Below is a small trained network, with its code and all its weights. Each question gives an input and a class and asks what happens when units are switched off, that is, made to give their printed mean instead of their output.

import numpy as np


def w(rows, s, z=0):
    codes = np.array(rows[::2]) - 128.0
    scale = np.full(codes.shape[1], s)
    scale[-1] = z or s
    return codes * scale


def norm(h):
    return h / np.sqrt((h * h).mean(-1, keepdims=True) + 1e-5)


def f(y):
    return y / 2 * (1 + np.tanh(0.7978845608 * (y + 0.044715 * y**3)))


def log_softmax(a):
    a = a - a.max(-1, keepdims=True)
    return a - np.log(np.exp(a).sum(-1, keepdims=True))


def net(x, mask):
    res = np.array(x, float).reshape(1, 8) / 4 @ E
    u = 0
    for l in range(4):
        y = f(norm(res) @ A[l][:, :-1].T + A[l][:, -1])
        res = res + np.where(mask[u : u + 6], y, B[l][:, -1]) @ B[l][:, :-1]
        u += 6
    return log_softmax(norm(res)[-1] @ U[:, :-1].T + U[:, -1])


A, B = {}, {}
E = w([
[125,130,105,127],'x0',
[173,125,123,135],'x1',
[104,168,84,130],'x2',
[73,89,154,86],'x3',
[108,107,112,113],'x4',
[163,177,110,2],'x5',
[152,111,191,142],'x6',
[198,116,78,147],'x7',
],0.0069)
A[0] = w([
[165,171,127,59,26],'L0N0',
[55,103,111,146,74],'L0N1',
[133,135,115,100,52],'L0N2',
[141,147,176,141,214],'L0N3',
[86,128,107,153,253],'L0N4',
[125,119,251,119,251],'L0N5',
],0.012,0.0017)
B[0] = w([
[136,80,254,138,218],'L0N0',
[151,115,107,96,182],'L0N1',
[150,186,221,99,135],'L0N2',
[139,115,104,84,169],'L0N3',
[200,191,120,140,181],'L0N4',
[149,124,62,79,255],'L0N5',
],0.0093,0.0046)
A[1] = w([
[179,125,166,157,147],'L1N0',
[122,132,116,126,5],'L1N1',
[84,171,155,26,200],'L1N2',
[75,100,155,201,78],'L1N3',
[127,172,206,108,95],'L1N4',
[41,63,132,254,147],'L1N5',
],0.009,0.0025)
B[1] = w([
[177,156,97,73,172],'L1N0',
[118,121,155,113,104],'L1N1',
[136,109,99,203,253],'L1N2',
[144,107,190,211,126],'L1N3',
[255,110,179,127,168],'L1N4',
[126,163,188,180,189],'L1N5',
],0.0094,0.0048)
A[2] = w([
[124,93,145,113,208],'L2N0',
[111,170,178,74,112],'L2N1',
[183,251,133,254,254],'L2N2',
[90,179,200,217,73],'L2N3',
[79,246,151,136,17],'L2N4',
[109,188,32,124,89],'L2N5',
],0.0074,0.0018)
B[2] = w([
[165,244,90,148,144],'L2N0',
[184,89,158,251,125],'L2N1',
[128,97,157,2,253],'L2N2',
[134,182,144,144,156],'L2N3',
[15,167,126,99,123],'L2N4',
[91,118,111,128,162],'L2N5',
],0.0086,0.0061)
A[3] = w([
[112,231,41,234,30],'L3N0',
[2,19,62,81,211],'L3N1',
[208,129,133,129,239],'L3N2',
[176,233,77,143,163],'L3N3',
[199,158,141,121,7],'L3N4',
[166,252,158,142,124],'L3N5',
],0.0084,0.0019)
B[3] = w([
[187,44,113,103,123],'L3N0',
[221,129,75,179,241],'L3N1',
[109,79,60,127,253],'L3N2',
[171,1,133,105,150],'L3N3',
[92,108,133,104,178],'L3N4',
[177,81,243,84,163],'L3N5',
],0.0075,0.0049)
U = w([
[140,154,255,173,252],'0',
[154,189,130,119,230],'1',
[125,214,110,84,184],'2',
[156,215,128,112,11],'3',
[121,193,113,95,32],'4',
[95,139,130,115,13],'5',
],0.0092,0.0014)

Each question gives the input, the list of numbers given to net, and the class t.
The units are the neurons (one row each of A and B). Each row of codes is followed by its name. A weight is (code - 128) times the scale printed after its matrix; where a second scale follows, it is the last column's (A, B and U).
mask holds one flag per neuron, layer by layer. A switched-off neuron (its flag False) gives its mean, the last column of its row in B, instead of its output. The means were averaged over made-up inputs and are rounded, as every weight is.
A unit's drop is (log p(t) with every unit on - log p(t) with that unit switched off) / (log p(t) with every unit on - log p(t) with every unit switched off).
The circuit of an input: a set's keep is (log p(t) with only the set's units on - log p(t) with every unit switched off) / (log p(t) with every unit on - log p(t) with every unit switched off). Starting from the 12 units with the biggest drops (on a tie, the unit counted first), units are removed one at a time, each time the one whose removal leaves the highest keep (on an exact tie, the one counted first), for as long as the keep stays at least 0.8.
units of the circuit, in order: the units of the circuit, biggest drop first
top k neurons: the k neurons with the biggest drops, biggest first
k most important neurons of layer l: the k neurons of layer l with the biggest drops, biggest first
drop of u: that unit's drop, to one decimal
input [-2,8,3,-7,-4,8,3,0], class 0: units of the circuit, in order => [L0N0 L0N5]
input [0,-1,-3,-7,-6,8,1,7], class 0: 2 most important neurons of layer 0 => [L0N0 L0N5]
input [7,7,8,-4,3,-8,2,1], class 0: units of the circuit, in order => [L0N5 L1N5]
input [2,-5,0,5,7,-7,-3,1], class 0: units of the circuit, in order => [L1N5]
input [-5,-3,-5,5,-2,-4,4,0], class 2: units of the circuit, in order => [L0N5 L0N0]
input [4,1,3,4,3,4,3,2], class 0: 2 most important neurons of layer 0 => [L0N0 L0N5]
input [0,5,6,1,3,-8,-6,-7], class 0: 2 most important neurons of layer 0 => [L0N5 L0N3]
input [-3,4,0,-2,8,-8,-5,3], class 0: top 2 neurons => [L0N5 L1N5]
input [-8,4,-1,5,1,8,-8,2], class 0: top 2 neurons => [L0N0 L0N5]
input [-6,-8,8,-7,-1,-4,7,-4], class 2: top 2 neurons => [L0N0 L0N4]
input [-1,-5,-8,-1,3,-6,3,-4], class 2: 2 most important neurons of layer 3 => [L3N5 L3N3]
input [5,1,0,-2,-4,7,-4,-3], class 0: 2 most important neurons of layer 0 => [L0N0 L0N5]
input [4,6,6,6,1,8,4,-6], class 0: drop of L0N0 => 0.3
input [-3,-7,-8,-3,-2,-4,4,-5], class 2: drop of L0N5 => 0.9
input [-7,5,3,-8,1,7,4,-7], class 0: drop of L1N4 => -0.1
input [-4,-6,-8,2,-5,-3,6,1], class 2: drop of L0N5 => 1.2
